Below is a small trained network, with its code and all its weights. Each question gives an input and a class and asks what happens when units are switched off, that is, made to give their printed mean instead of their output.

import numpy as np


def w(rows, s, z=0):
    codes = np.array(rows[::2]) - 128.0
    scale = np.full(codes.shape[1], s)
    scale[-1] = z or s
    return codes * scale


def f(y):
    return y / 2 * (1 + np.tanh(0.7978845608 * (y + 0.044715 * y**3)))


def log_softmax(a):
    a = a - a.max(-1, keepdims=True)
    return a - np.log(np.exp(a).sum(-1, keepdims=True))


def net(x, mask):
    res = np.array(x, float).reshape(1, 8) / 4 @ E
    y = f(res @ A[0][:, :-1].T + A[0][:, -1])
    res = res + np.where(mask, y, B[0][:, -1]) @ B[0][:, :-1]
    return log_softmax(res[-1] @ U[:, :-1].T + U[:, -1])


A, B = {}, {}
E = w([
[136,127,123,148,142,130,114,97,133,146,109,105],'x0',
[60,18,122,111,208,58,8,132,33,201,236,85],'x1',
[226,175,60,159,93,254,65,151,76,178,185,195],'x2',
[152,55,121,190,209,203,232,203,155,135,163,61],'x3',
[99,146,105,118,127,141,96,143,166,149,127,98],'x4',
[230,53,73,61,206,106,92,140,206,46,73,210],'x5',
[107,138,128,107,131,140,154,130,105,103,148,149],'x6',
[84,42,77,210,49,150,71,149,124,2,92,133],'x7',
],0.0054)
A[0] = w([
[95,106,212,115,119,44,154,142,170,101,81,76,95],'n0',
[159,194,134,119,86,174,183,125,150,77,62,119,75],'n1',
[207,154,124,144,114,182,90,157,106,170,150,152,85],'n2',
[118,182,133,91,65,100,57,63,138,120,89,162,114],'n3',
[49,156,178,175,32,132,163,126,69,160,148,135,224],'n4',
[127,111,119,200,196,188,194,173,164,130,147,84,98],'n5',
[100,111,94,203,90,162,81,155,149,54,105,113,83],'n6',
[156,192,172,35,202,151,162,109,155,193,140,140,171],'n7',
[136,193,108,118,95,170,185,107,170,102,68,114,97],'n8',
[144,174,134,152,102,144,191,128,155,93,83,158,6],'n9',
[199,69,46,2,207,115,92,126,179,51,74,197,183],'n10',
[156,186,116,150,84,132,186,168,160,131,56,132,48],'n11',
[75,100,173,93,163,78,187,123,155,115,78,92,71],'n12',
[141,93,79,160,192,175,201,192,142,126,144,58,57],'n13',
[195,139,84,141,86,191,111,143,108,150,183,149,40],'n14',
[45,86,98,162,100,205,90,137,118,42,84,145,110],'n15',
],0.0061,0.0022)
B[0] = w([
[68,157,11,215,192,196,128,57,179,84,141,191,198],'n0',
[105,69,109,140,186,104,85,197,84,161,163,103,207],'n1',
[46,179,37,197,102,166,157,101,122,141,99,203,175],'n2',
[225,195,163,74,137,36,106,71,144,58,143,130,192],'n3',
[218,201,93,73,118,177,166,135,143,138,113,27,215],'n4',
[199,192,230,58,66,91,71,105,166,52,156,163,202],'n5',
[108,111,183,151,53,157,96,129,106,147,101,165,182],'n6',
[72,56,215,189,43,159,150,195,120,213,22,182,199],'n7',
[128,48,134,93,212,98,60,162,61,178,196,107,199],'n8',
[102,139,90,187,194,52,121,136,84,161,161,92,176],'n9',
[155,156,123,145,104,157,232,172,150,147,131,2,253],'n10',
[121,35,84,117,203,76,97,193,29,148,224,160,184],'n11',
[50,164,65,214,173,180,145,59,196,107,140,206,187],'n12',
[165,187,200,37,123,25,81,39,169,20,209,191,198],'n13',
[63,210,19,206,133,132,129,59,205,96,169,169,173],'n14',
[98,95,222,148,99,154,102,199,119,170,63,152,192],'n15',
],0.0055,0.0065)
U = w([
[67,160,40,191,146,167,151,66,166,123,143,225,45],'0',
[118,50,113,120,209,62,77,157,39,174,206,103,109],'1',
[202,184,217,60,98,55,92,79,162,71,161,173,56],'2',
[163,143,132,124,95,177,204,143,138,136,105,1,107],'3',
[132,112,149,119,124,160,145,116,116,138,110,125,254],'4',
[91,82,229,156,78,160,142,157,115,187,42,179,86],'5',
[144,112,131,113,130,145,137,112,113,137,131,123,186],'6',
],0.0085,0.004)

Each question gives the input, the list of numbers given to net, and the class t.
The units are the neurons (one row each of A and B). Each row of codes is followed by its name. A weight is (code - 128) times the scale printed after its matrix; where a second scale follows, it is the last column's (A, B and U).
mask holds one flag per neuron, in row order. A switched-off neuron (its flag False) gives its mean, the last column of its row in B, instead of its output. The means were averaged over made-up inputs and are rounded, as every weight is.
A unit's drop is (log p(t) with every unit on - log p(t) with that unit switched off) / (log p(t) with every unit on - log p(t) with every unit switched off).
The circuit of an input: a set's keep is (log p(t) with only the set's units on - log p(t) with every unit switched off) / (log p(t) with every unit on - log p(t) with every unit switched off). Starting from the 12 units with the biggest drops (on a tie, the unit counted first), units are removed one at a time, each time the one whose removal leaves the highest keep (on an exact tie, the one counted first), for as long as the keep stays at least 0.8.
units of the circuit, in order: the units of the circuit, biggest drop first
most important unit: the unit with the biggest drop
top k neurons: the k neurons with the biggest drops, biggest first
drop of u: that unit's drop, to one decimal
input [-5,-4,7,-6,-2,-8,-2,8], class 3: units of the circuit, in order -> (n4)
input [0,7,-5,0,5,8,-2,-5], class 3: units of the circuit, in order -> (n10; n8)
input [-8,-3,-8,1,-4,7,-4,-8], class 0: top 2 neurons -> (n12; n0)
input [4,4,6,3,3,-7,7,3], class 3: top 4 neurons -> (n4; n0; n12; n11)
input [6,-8,7,0,7,7,2,-5], class 1: top 3 neurons -> (n8; n11; n1)
input [-5,4,-7,-1,4,3,1,8], class 5: top 3 neurons -> (n15; n6; n14)
input [-3,-4,-1,-3,7,-5,-3,8], class 5: top 4 neurons -> (n15; n6; n10; n13)
input [-3,-3,5,6,3,-4,-2,-1], class 2: units of the circuit, in order -> (n5; n13)
input [3,-2,-3,-6,3,4,5,7], class 5: top 3 neurons -> (n15; n13; n6)
input [-1,6,7,2,-2,6,1,-5], class 0: units of the circuit, in order -> (n2; n14)
input [-6,4,3,6,-8,3,6,-4], class 2: top 2 neurons -> (n13; n5)
input [7,1,-7,-7,-3,3,-2,-7], class 0: units of the circuit, in order -> (n0; n12)
input [3,7,8,-6,8,-2,5,8], class 0: top 2 neurons -> (n14; n2)
input [2,4,5,6,4,0,5,-7], class 5: units of the circuit, in order -> (n7)
input [7,3,-7,3,-5,-4,7,-1], class 0: top 2 neurons -> (n12; n0)
input [1,1,6,6,7,-4,0,0], class 0: top 3 neurons -> (n14; n2; n3)
input [7,-6,6,6,3,-5,5,7], class 5: top 3 neurons -> (n15; n6; n0)
input [5,-7,6,7,3,6,0,-4], class 1: units of the circuit, in order -> (n11; n8)
input [3,5,4,-1,-1,-5,2,-6], class 5: top 2 neurons -> (n7; n10)
input [6,-1,-1,3,6,7,-5,6], class 3: most important unit -> n10
input [7,5,2,-5,1,-5,6,8], class 5: units of the circuit, in order -> (n15; n6)
input [6,1,0,-7,3,0,-7,6], class 2: drop of n7 -> 0.3
input [-2,-8,2,-8,8,6,7,-5], class 1: drop of n8 -> 0.2
